In the rows, zero is written as 128.
[144 104 146 156 122 126 130 116 126 140  95 105 131 153 112 165 127 137
 166 122 144 111 149 109 155 122 134 122 113 160 120 135 103 140 121 132
 165 150] -> 3
[115  72 139 152 128 174 121 114  83  90 168 113 124  90  92 118 158 119
  98 131 113  94  75 130 170 128 116 109 186 145 152 120  85 124 149 114
  38 138] -> 2
[ 97 135 113 115  92  88 151  78 127  69 143 147 136 123 135 136 156 136
 177 139 124 138 157 130 104 169 144 100 107 104  87 155 118 114 109 130
  96 139] -> 6
[156 121  97 147 125 129 122 154 111 104 100  82 123 130 136 140 143 121
 139 216 119 167 215 150 118 143 179 133  83 111 119 152 128 142 107 121
 150 127] -> 8
[104 121 158 106  26 107 142 105  63  77 134  89 134 151 145 198 157 120
 115 150 211 123 249 154 100  77  85 182 153 113  88 157 211 160 202 154
 165 111] -> 2
[157 151 183 129 145 134 102 125 126 172 111 100 160 169 115 172  86 112
 102 151 172 108 172 113 160  89 102 152  93 153 131 119 142 137 157 109
 202 126] -> 1
[134 131 125 161 115  94 104 109 121 174 113 106 138 211 135 210  91 117
 114  78 200  95 118 123 113 141 124 172  77 116 121 134 121 141 139 117
 188 109] -> 5
[142 122 109  95  85 138 143 159 148  66 124 101 138 114  92 116 116 147
 159 129 122  96 160  93 137 102 112 119 141 153 131 144 121 148 157 163
 146 141] -> 5
[130  77 146 141 140 182 112 121  70  90 153 102 101  84  82  94 155 104
  83 166 100 103 127 109 142 130 125 134 136 144 177 154 127 156 126 135
  97 100] -> 4
[112 136 110 107 149  98 124 175 114 139 184 149  80 165 154 147  78 144
 127 124 142 164 124 193  77 149 114 141  71 109 175 150 140 107  76 114
 130 113] -> 2
[ 74 122 169  81  49  98 104 104  73 106 108 106 126 106 172 170 123 113
 126 107 162 106 157 174 154  55  51 215  85 130 114 157 178 153 204 186
 112  97] -> 2
[ 76  98 188 135 134 155 123 157  74  70 124 120  71 124 138 129 160  56
 120 130 132 116 179 167 124 148 129 153  99 126 168 150 145 139 136 138
 162 182] -> 6
[136 131 121  93  87 133 132 153 165  72 126  87 135 119  87 102  96 161
 151 140 120 115 188  87 142 109 104 127 141 157 129 143 143 142 161 146
 156 143] -> 1
[127  78 120 145 137 168 160 167 107 109 183 108  99 102  77 121 110 137
 137  90 120 102  51 157 142 124  96 121 163 137 139 124 101 135 147 104
 111 110] -> 2
[144  73 143 142 128 167 134 100  88 139 186  96 104 115  98  92 142 121
  87 129 122 112  86 121 146 153 111 103 144 135 113 142  88 145 163  91
  62 106] -> 0
[132 129 140 145 170  82 141 133  90 123 148 159  89 160 175 122  86  83
 157 109 129 163 140 154  97 145 135 167  94 107 127 152 136 115 129 100
 167  40] -> 8
[146 122 124  91  85 137 146 153 149  73 121 101 123 127  98 121 128 157
 170 128 126  99 184  99 143  96 112 131 142 159 137 155 144 145 153 167
 148 156] -> 3
[158 102  99 186  88  96 154 147 132 131 106  91 141 166 131 152 109 159
 186 129 174 125 105 170 143 127 124 127 126  93  94 140 154 115 120 127
 162 121] -> 7
[124 104 112 114 100  99 157 129 123 119 138 128 122 115 116 146  81 120
 197  80 113 114 124 152  86 104 115 144  96  90 136 165 119 150  90 126
 179  72] -> 3
[ 97 116 130 109 181  94 147 171  84  74 176 164  71  94 154 105 110 147
 187 140 111 171  85 222  83 154 115 133 112 119 159 175 119  88  72  90
 102  97] -> 2
[ 79 108 110 118 138 105 102 141 100 171 136 127  79 154 157 173  91 101
 113 155 117 154 138 176  82 156 110 209 136 128 190 135 105 163 122  91
 167  86] -> 0
[125 143  82 136 209  89 123 145 101 150 155 170 122 143 170 124 107 120
 151  92 160 146 147 167 107 147 134 163  76 109 147 135 124 118 104 133
  88  51] -> 6
[138 100 150 155 121 130 115 119 126 141  99  94 134 153 108 156 123 140
 143 139 139 126 160 111 135 127 127 124 111 165 124 134  92 137 128 129
 149 149] -> 0
[154  83 176 159 157 170 115 101  91 118 155  94 112 111  95  93 138 123
 100 120 115  89 127  91 167 110 106 129 173 168 133 126  74 151 186 122
 101 108] -> 0
[ 94 136 132 119  99 146 157 201 180  77  88 105 156 118 167 208 110 129
 134  93 198 125 200 148 140  71 116 127 117 145  58 160 141 117 203 158
 146 161] -> 8
[112 137 120 120 191  96 136 108  87 107 172 176  82 126 158 104 102  98
 125 131 108 166 138 148  78 147 126 165 126 139 185 167  99 127 105 111
 121  46] -> 4
[140 102 132 159 129 125 121 135 125 146  99 106 144 144 108 163 113 130
 148 125 146 110 137 100 145 124 127 111 109 161 119 129  86 144 121 130
 162 143] -> 5
[113 108 170 110 110 140 105 136  69 123 131  87 121 153 127 155 170  90
 112 157 171  80  96 217 152 105  96 196 152 152 119 130 154 123 184 127
 179 155] -> 6
[152 100 182 138 106 183 120  76  51 139 116  76 136 124 107 144 213  61
  62 197 152 137 139 175 143 140 144 129  72 153  85 126 148 164 169 152
 111 158] -> 4
[150 116 118 104  91 139 149 160 155  73 124  82 130 115  87 104 109 150
 150 141 130 110 179  92 136  98 102 128 133 158 131 143 146 138 151 164
 137 147] -> 7
[138 119 128  95  81 145 141 147 154  71 126  93 130 121  93 111 122 156
 147 143 117 112 182  95 133 106 105 121 139 155 129 150 129 140 162 161
 129 152] -> 0
[136  83 109 134 125 162 126 131  91 133 166  88  90 108  98  94 124 127
  86 104 128  93  78 116 127 153 115 139 160 143 155 138  91 162 155 101
 109 101] -> 5
[136 125 110 122 166  92  80 130  87 129 153 110  84 162 150  95  73 112
 152 158 126 153 155 165 151 174 124 171  85 128 155 135 101 155 139  87
 122  73] -> 1
[ 97 159 136 140 168 113 157 103 131  68 128 146 115 106 128  97 110  94
 132 139  91 146 140 123  97 140 126 150 157 121 151 142 103 110 109 112
 173  98] -> 1
[157 110 147 114 164  97  89 117 115 105 148 129 118 119 136 125 140 130
 115 127 107 131 125 140 107 137 167 170  93 117 155 165 132 121 128 141
  81  89] -> 4
[145 102 177 166  98 136 105 144 104 111  92  86 160 156 119 200 102 121
 131 101 204  91 136 163 128  97  71 138 114 138  95 117 137 179 189 177
 148 152] -> 5
[131 115  84 117 147  86 144 162 114 147 163 177 129 164 159 101 114  91
 208 122 115 152  90 186 134 120 127 140 147 143 129 136 110  98 137  95
 128  68] -> 8
[136 161 122 147 129 127 136  77 100 133 165 142 155 161 115 129  98 121
 136 113 166  53 140  55 173  89  81 112 100 153 121 146  67 107 137 118
 170  99] -> 5
[126 133 173 152 141 139 100 177 132  83 125 134 118  99  99 112 141 106
 134 138 114  96 191 116 141  87  64 127 147 101 116  99 131 173 170 148
  85 216] -> 2
[140 165 169 168 134 158  70 101 144 111 103  65 120 157 105 130 106 151
  80 137 189  71 185  48 195 122  96 106  38 118  79 121 127 151 136 156
 133 174] -> 7
[ 97 143 126  85 162  99 127 163 160 127 163 169 122 161 161 152  82 151
 167 101 140 157  99 151 111 115 122 127 117 159 130 161 137 102 118 113
 153  58] -> 8
[103 131 133 132 162  88 160 141 101  88 158 163  94 103 167 144 114 127
 162  95 132 185 172 181  52 140 133 142  98  90 126 153 134 131 107 128
 113  81] -> 2
[107 134 163 102  80  91 122 141 210  72  77 127 149 133 124 155  99 135
 210  94  97 157 221  97 102 114 176 106 142 122 130 124 128 153 127 141
 216 163] -> 1
[107 119  95 161  80  99 132  92 148 190 117 125 162 192 145 214 135 125
 154 114 155 135 115 131 137 130 144 149 125 133  93 132 114 138 157 103
 164 104] -> 8
[103 131 118 129 181 109 161 159 127 127 132 128 105 139 116 132  65  72
 130 130 129 148 127 150  93 114  74 169  73 133 135 147 131 138  88 137
 180  73] -> 7
[185 148 146 100 126 121  92 102  84 193 140  93  88 155 113 110 111 158
 103 131 169  72 122  93 134 150 107 183  62 146 134 133 157 116 123  94
 171 122] -> 3
[146  99 145 165 129 126 129 120 130 146  99  85 135 145 104 145 113 126
 144 131 148 125 150 101 149 121 123 123  94 163 112 128 109 138 124 134
 152 143] -> 7
[123 136  75 138  70 108 110 128 161 108 134  96 115 144 142 136 114 180
 150 159 121 156 143 146 103 180 152  87  42  94  81 155 108 124  92 142
 105 164] -> 8
[150 124 123  94  82 134 147 151 151  76 118 101 124 126  97 120 127 161
 172 127 128  96 181  95 146  99 110 132 146 155 131 152 147 145 156 163
 147 155] -> 3
[123 106 165 123  91 160 144 102  49  57 157 123 104  57 184  98 130 148
  77 120 174  79 179 106 167 107  82 120 162 148 111 156 140  92 192 174
  47 116] -> 3
[ 92 128  93 120 187 103 143 184  90 120 172 186  99 117 199 113  99 107
 168 112 138 170 143 208  73 122 112 161 110 146 189 180 108  95 117 108
  97  72] -> 8
[148 130 103 131 158  92 153 103 128 122 116 127 152 164 137 120  62  67
 130  90 143 135 108 128 123 118 140 149 106 148 135 119  81  77  95 143
 146  61] -> 7
[ 98 125 161 109 178 102 107 148 102 104 137 176 109 137 135 133 101  99
 185 129 112 143 115 180  71 140  96 169 142 140 184 127 117 133 108 113
 146  95] -> 0
[106  87 192 135 125 133 118  82 109  23 125  96 144 104  91 165 163  78
 125  96 126  96 117 143 113 102 127 163 153 137  79 153 111 159 185 166
 129  98] -> 4
[ 99 123 180 124 147 145 148 128  55  35 128 140 108 108 120 126 176  92
 152 145 163 125 140 185  81 153 109 162 178 114 145 138 201 149 145 123
 146 102] -> 6
[142  70 113 138 112 126 117 119  90 131 160  95 112 141 101  92 153 113
 137 122 116 114 100 132 135 143 137 120 151 147 108 128  94 159 143 132
 128 102] -> 5
[ 97 132  97 119 167 110  99 159 105 110 143 161 128  89 170 152  86 131
 142 106 157 131 176 173  87  96  98 170 103 114 183 170 108 151 124 136
  73  71] -> 4
[149 105 145 156 132 128 113 127 124 121 103 110 135 139 106 151 124 131
 146 138 141 121 151 112 146 124 135 118 106 165 114 134 104 132 132 141
 144 146] -> 4
[ 93 148 102 103  55 126 107 145 153 100 121 107 107 157 119 138 126 140
 185 172 107 137  98 194  99 160 115 127  90 126 121 133 126 139 113 130
 179 198] -> 8
[100  52 111 144 140 176 147 130 107 119 169  77 109  90  82  79 139  93
 102  82 139 107  86 129 152 122  85 112 133 181 113 155  65 156 163 125
  37 123] -> 7
[100 117 104 124 179  91 121 153 133 178 183 193 108 162 159 162  87  98
 144  77 108 122  37 157 109 154 131 167 161 111 181 114  91 132 128  83
 149  61] -> 5
[137 107  99 156 131  87 143 161 113 128 120 170 117 142 135 100 133  74
 199  91 123 158 156 165  89 138 129 149 160 107 114 102 138 160 144 140
 137 108] -> 4
[179 147 151 144  93 108 116 130 136 115 132 115 101 167 134  81 127 156
 156 101 136 111 233  71 125 136 135 125  74 110 103 122 147 124 160 171
 160 171] -> 0
[149 106 143 154 129 126 126 133 130 150  96 107 127 150 113 161 122 145
 168 123 146 110 151 112 155 119 126 123 115 163 124 136 105 139 122 128
 161 158] -> 3
[142 108 148 153 123 127 128 119 127 147 103 111 128 151 112 160 134 141
 160 131 142 111 154 108 149 120 126 119 115 159 126 140 109 142 120 130
 157 162] -> 3
[146 126 132  80  57  89 136 128 158 152  77 104 151 143 147 146  61 137
 178 101 134 142 150 141 127  84 113 135 103 140 108 135 110 131 143 142
 173 112] -> 0
[111  87  65 150  76 123 125 146 140 152 159  91 118 169 124 130 126 167
 147 113 166 151 165 130 131 185 169  82 108 127  87 132 124 124 111 110
 145 133] -> 1
[121 157 146 114  78 137 117 137 133 109 201 132 127 182 123 147 128 166
 123  95 199  91 175 120 135 100  97  78 100  96  87 134 162 121 146 134
 136 164] -> 2
[125  78 120 125 132 166  74 142  99 159 142  86 114 109  94 115 146  94
  72 154 123  99 125 136 165 107 105 150 135 147 149 141  93 191 163 110
  66 135] -> 4
[116 134  66 144 106 122 164  79 117  91 152 131  89 151 142  81 129 113
 132 131  99 135 129 101 135 202 167 127 115 124 162 154  58  81 112 103
  97 128] -> 0
[153 122 125  90  75 138 145 152 152  79 124 100 124 123  97 116 129 163
 168 127 123  94 181  99 141  96 111 128 145 154 134 149 147 144 158 167
 146 164] -> 3
[129 122  80 117 157 139  88 211 110 133 161 139 128 121 161 139 104 140
 119  79 201  88 185 131 133 111 107 159 167 117 137 101 133 170 195 135
  85  85] -> 5
